Here is a tiny trained network, its code and every weight. The questions are about switching its units off for an input and a target symbol, where a switched-off unit gives its printed mean instead of its output.

import numpy as np


def w(rows, s, z=0):
    codes = np.array(rows[::2]) - 128.0
    scale = np.full(codes.shape[1], s)
    scale[-1] = z or s
    return codes * scale


def norm(h):
    return h / np.sqrt((h * h).mean(-1, keepdims=True) + 1e-5)


def f(y):
    return np.maximum(y, 0)


def softmax(a):
    e = np.exp(a - a.max(-1, keepdims=True))
    return e / e.sum(-1, keepdims=True)


def log_softmax(a):
    a = a - a.max(-1, keepdims=True)
    return a - np.log(np.exp(a).sum(-1, keepdims=True))


def net(x, mask):
    ids = ['Θαβγεφψ'.index(c) for c in x.split()]
    T = len(ids)
    res = E[ids] + P[:T]
    r = norm(res)
    for j in range(3):
        rows = slice(2 * j, 2 * j + 2)
        q, k, v = (r @ M[0][rows].T for M in (Q, K, V))
        z = softmax(np.where(np.tri(T) > 0, q @ k.T / 2**0.5, -1e9)) @ v
        o = O[0][rows]
        res = res + np.where(mask[j], z, o[:, -1]) @ o[:, :-1]
    y = f(norm(res) @ A[0][:, :-1].T + A[0][:, -1])
    res = res + np.where(mask[3:15], y, B[0][:, -1]) @ B[0][:, :-1]
    return log_softmax(norm(res)[-1] @ U[:, :-1].T + U[:, -1])


Q, K, V, O, A, B = {}, {}, {}, {}, {}, {}
E = w([
[117,75,184],'Θ',
[100,101,166],'α',
[126,98,166],'β',
[96,172,90],'γ',
[77,161,99],'ε',
[236,101,2],'φ',
[173,178,209],'ψ',
],0.0089)
P = w([
[171,196,98],'0',
[25,68,112],'1',
[25,72,149],'2',
[43,52,194],'3',
[16,82,178],'4',
[2,116,159],'5',
],0.0051)
Q[0] = w([
[96,83,185],'h0',
[75,179,184],'h0',
[71,76,49],'h1',
[254,122,32],'h1',
[169,133,168],'h2',
[65,184,151],'h2',
],0.0081)
K[0] = w([
[190,148,216],'h0',
[137,188,195],'h0',
[182,157,74],'h1',
[66,4,108],'h1',
[86,77,88],'h2',
[183,194,167],'h2',
],0.011)
V[0] = w([
[115,34,144],'h0',
[12,243,98],'h0',
[255,93,59],'h1',
[159,24,215],'h1',
[110,59,92],'h2',
[143,132,96],'h2',
],0.008)
O[0] = w([
[150,94,63,110],'h0',
[182,87,217,132],'h0',
[25,26,169,2],'h1',
[2,236,53,210],'h1',
[174,157,6,58],'h2',
[138,71,125,64],'h2',
],0.0061,0.0039)
A[0] = w([
[129,208,217,178],'n0',
[183,241,163,143],'n1',
[125,185,177,125],'n2',
[64,38,229,105],'n3',
[220,85,2,252],'n4',
[89,219,28,112],'n5',
[163,151,198,233],'n6',
[14,61,88,177],'n7',
[71,180,50,177],'n8',
[209,145,200,214],'n9',
[155,166,160,133],'n10',
[37,63,143,105],'n11',
],0.0083,0.0039)
B[0] = w([
[93,66,131,255],'n0',
[6,92,113,222],'n1',
[40,101,128,195],'n2',
[169,108,134,186],'n3',
[131,255,117,149],'n4',
[215,94,132,174],'n5',
[116,91,32,220],'n6',
[166,191,151,204],'n7',
[196,138,101,188],'n8',
[130,165,5,209],'n9',
[92,126,97,171],'n10',
[123,121,193,176],'n11',
],0.0073,0.0083)
U = w([
[72,197,214,240],'Θ',
[148,74,107,46],'α',
[93,100,177,28],'β',
[139,75,129,40],'γ',
[87,97,188,102],'ε',
[136,223,103,255],'φ',
[6,94,75,104],'ψ',
],0.012,0.0018)

Each question gives the input, a string of symbols that net reads in full, and the target symbol t.
The units are the heads (2 rows each of Q, K, V and O) and the neurons (one row each of A and B). Each row of codes is followed by its name. A weight is (code - 128) times the scale printed after its matrix; where a second scale follows, it is the last column's (O, A, B and U).
mask holds one flag per unit, heads first, then neurons. A switched-off unit (its flag False) gives its mean, the last column of its rows in O or B, instead of its output. The means were averaged over made-up inputs and are rounded, as every weight is.
A unit's drop is (log p(t) with every unit on - log p(t) with that unit switched off) / (log p(t) with every unit on - log p(t) with every unit switched off).
most important unit: the unit with the biggest drop
k most important neurons: the k neurons with the biggest drops, biggest first
heads that matter: for each layer, one digit per head in row order, 1 if its drop is at least 0.15 and else 0, layers parted by /
drop when u is switched off: that unit's drop, to one decimal
input γ α α γ, target γ: most important unit	h1
input Θ ψ α, target φ: heads that matter	110
input ε γ α, target α: heads that matter	010
input Θ α ψ α Θ, target φ: heads that matter	110
input ε α Θ ε, target α: heads that matter	010
input γ α φ α α Θ, target γ: heads that matter	010
input β Θ Θ Θ γ, target Θ: heads that matter	011
input β β β β β, target Θ: 2 most important neurons	[n9 n7]
input ψ Θ β Θ γ α, target ε: heads that matter	010
input γ β β, target γ: heads that matter	010
input β φ β ε α ε, target Θ: heads that matter	010
input φ Θ γ, target ε: heads that matter	010
input Θ φ ε γ β, target φ: heads that matter	100
input Θ γ Θ α, target φ: most important unit	h0
input Θ β β, target φ: heads that matter	000
input β α φ β, target Θ: 2 most important neurons	[n7 n9]
input Θ ε φ, target φ: drop when n4 is switched off	0.9
input β α α β γ, target Θ: 2 most important neurons	[n9 n6]
input ψ β Θ, target ε: drop when h1 is switched off	0.0
input β ε γ φ ψ Θ, target Θ: most important unit	n7
input γ α β α ε Θ, target γ: drop when h1 is switched off	0.6
